Below are the code and all the weights of a small trained network. Each question names an input and a target symbol and asks about switching units off, where a switched-off unit gives its printed mean instead of its output.

import numpy as np


def w(rows, s, z=0):
    codes = np.array(rows[::2]) - 128.0
    scale = np.full(codes.shape[1], s)
    scale[-1] = z or s
    return codes * scale


def norm(h):
    return h / np.sqrt((h * h).mean(-1, keepdims=True) + 1e-5)


def f(y):
    return y / 2 * (1 + np.tanh(0.7978845608 * (y + 0.044715 * y**3)))


def softmax(a):
    e = np.exp(a - a.max(-1, keepdims=True))
    return e / e.sum(-1, keepdims=True)


def log_softmax(a):
    a = a - a.max(-1, keepdims=True)
    return a - np.log(np.exp(a).sum(-1, keepdims=True))


def net(x, mask):
    ids = ['βδηθμψω'.index(c) for c in x.split()]
    T = len(ids)
    res = E[ids] + P[:T]
    u = 0
    for l in range(2):
        q, k, v = (norm(res) @ M[l].T for M in (Q, K, V))
        z = softmax(np.where(np.tri(T) > 0, q @ k.T / 3**0.5, -1e9)) @ v
        res = res + np.where(mask[u], z, O[l][:, -1]) @ O[l][:, :-1]
        u += 1
        y = f(norm(res) @ A[l][:, :-1].T + A[l][:, -1])
        res = res + np.where(mask[u : u + 4], y, B[l][:, -1]) @ B[l][:, :-1]
        u += 4
    return log_softmax(norm(res)[-1] @ U[:, :-1].T + U[:, -1])


Q, K, V, O, A, B = {}, {}, {}, {}, {}, {}
E = w([
[145,119,151,115,67],'β',
[109,154,135,77,101],'δ',
[119,149,70,100,85],'η',
[185,188,47,162,124],'θ',
[116,5,239,167,109],'μ',
[127,179,201,112,199],'ψ',
[124,156,176,232,176],'ω',
],0.0022)
P = w([
[53,248,96,131,90],'0',
[78,187,183,200,26],'1',
[175,141,126,60,154],'2',
[136,103,174,189,101],'3',
[241,55,109,20,192],'4',
[128,122,174,192,88],'5',
],0.0013)
Q[0] = w([
[251,124,121,2,199],'0.h0',
[81,199,190,176,101],'0.h0',
[207,38,99,3,165],'0.h0',
],0.0065)
K[0] = w([
[167,72,148,178,255],'0.h0',
[79,201,145,136,72],'0.h0',
[191,66,102,144,246],'0.h0',
],0.0059)
V[0] = w([
[19,200,166,250,156],'0.h0',
[61,35,128,88,151],'0.h0',
[75,42,94,142,178],'0.h0',
],0.0022)
O[0] = w([
[252,53,144,92,186,204],'0.h0',
[165,204,156,134,89,23],'0.h0',
[165,196,167,89,84,7],'0.h0',
],0.0029,0.0016)
A[0] = w([
[61,74,233,32,121,96],'0.n0',
[176,253,98,93,231,99],'0.n1',
[82,244,106,35,98,3],'0.n2',
[169,61,200,229,126,60],'0.n3',
],0.0034,0.0023)
B[0] = w([
[94,204,6,104,127,193],'0.n0',
[66,134,179,40,42,167],'0.n1',
[213,168,168,248,131,72],'0.n2',
[187,238,106,81,56,255],'0.n3',
],0.0028,0.00099)
Q[1] = w([
[117,121,175,63,133],'1.h0',
[180,67,136,11,157],'1.h0',
[255,86,162,76,239],'1.h0',
],0.0059)
K[1] = w([
[95,174,238,115,178],'1.h0',
[144,113,204,124,254],'1.h0',
[217,153,183,164,223],'1.h0',
],0.0057)
V[1] = w([
[248,98,36,166,107],'1.h0',
[145,162,82,8,204],'1.h0',
[180,171,147,173,162],'1.h0',
],0.0016)
O[1] = w([
[177,224,96,160,145,253],'1.h0',
[3,191,145,105,85,130],'1.h0',
[87,132,145,162,186,110],'1.h0',
],0.0022,0.00053)
A[1] = w([
[87,188,153,183,74,151],'1.n0',
[128,79,252,116,156,2],'1.n1',
[158,167,178,62,229,71],'1.n2',
[179,100,235,193,123,126],'1.n3',
],0.0044,0.0027)
B[1] = w([
[169,90,120,109,177,225],'1.n0',
[178,122,2,66,118,57],'1.n1',
[183,42,91,187,102,201],'1.n2',
[58,123,126,63,153,254],'1.n3',
],0.0043,0.00059)
U = w([
[207,22,69,114,164,254],'β',
[196,199,91,223,168,45],'δ',
[50,73,171,17,108,83],'η',
[51,72,161,229,82,73],'θ',
[51,202,28,100,139,122],'μ',
[177,177,214,100,46,76],'ψ',
[105,145,206,127,255,240],'ω',
],0.0088,0.00052)

Each question gives the input, a string of symbols that net reads in full, and the target symbol t.
The units are the heads (3 rows each of Q, K, V and O) and the neurons (one row each of A and B). Each row of codes is followed by its name. A weight is (code - 128) times the scale printed after its matrix; where a second scale follows, it is the last column's (O, A, B and U).
mask holds one flag per unit, layer by layer, with each layer's heads first. A switched-off unit (its flag False) gives its mean, the last column of its rows in O or B, instead of its output. The means were averaged over made-up inputs and are rounded, as every weight is.
A unit's drop is (log p(t) with every unit on - log p(t) with that unit switched off) / (log p(t) with every unit on - log p(t) with every unit switched off).
The circuit of an input: a set's keep is (log p(t) with only the set's units on - log p(t) with every unit switched off) / (log p(t) with every unit on - log p(t) with every unit switched off). Starting from all 10 units, units are removed one at a time, each time the one whose removal leaves the highest keep (on an exact tie, the one counted first), for as long as the keep stays at least 0.8.
circuit, biggest first: the units of the circuit, biggest drop first
unit that matters most: the unit with the biggest drop
k most important neurons: the k neurons with the biggest drops, biggest first
drop of u: that unit's drop, to one decimal
input ω η δ, target β: unit that matters most : 0.h0
input η δ δ, target δ: circuit, biggest first : [0.h0; 0.n2]
input ω μ θ δ β, target μ: 2 most important neurons : [0.n0; 0.n1]
input ω μ ψ η, target θ: 4 most important neurons : [0.n0; 0.n3; 0.n1; 1.n3]
input θ θ μ μ δ, target ψ: 2 most important neurons : [0.n1; 0.n2]
input θ μ ψ μ, target η: 2 most important neurons : [1.n3; 0.n3]
input η θ η θ η ω, target ω: circuit, biggest first : [1.n3; 1.n0]
input ψ ψ θ, target η: circuit, biggest first : [0.n1; 1.h0; 0.n0]
input ω ω η μ β, target ψ: circuit, biggest first : [0.h0; 1.n3]
input β η ω, target β: circuit, biggest first : [1.n2; 0.n0; 1.n1]
input μ θ η θ β, target μ: 4 most important neurons : [0.n0; 1.n2; 0.n3; 0.n1]
input ω θ η η δ, target δ: circuit, biggest first : [0.h0; 0.n2; 1.n3]
input ω δ θ θ μ, target ψ: 2 most important neurons : [0.n3; 0.n0]
input δ ω δ, target β: unit that matters most : 1.n2
input η ψ μ β δ, target ψ: 2 most important neurons : [0.n2; 0.n1]
input θ β η δ β, target δ: 3 most important neurons : [0.n2; 0.n1; 0.n0]
input δ θ θ θ η, target μ: 2 most important neurons : [1.n2; 0.n2]
input η ω η θ η, target μ: 2 most important neurons : [1.n2; 0.n3]
input ψ ω μ η ψ, target η: 2 most important neurons : [0.n1; 0.n3]
input ω ψ θ θ θ, target μ: 2 most important neurons : [0.n1; 1.n3]
input θ ψ θ ψ β, target η: unit that matters most : 1.h0
input η β θ ω, target ω: 2 most important neurons : [1.n3; 0.n3]
input η θ β ψ θ, target η: 3 most important neurons : [0.n1; 0.n0; 0.n3]
input ω ω η, target β: drop of 1.n2 : 0.1
input θ ψ β θ η η, target θ: drop of 1.n1 : 0.2
input β ω θ δ, target μ: drop of 0.n1 : 0.1
input η η μ, target ψ: unit that matters most : 0.n0
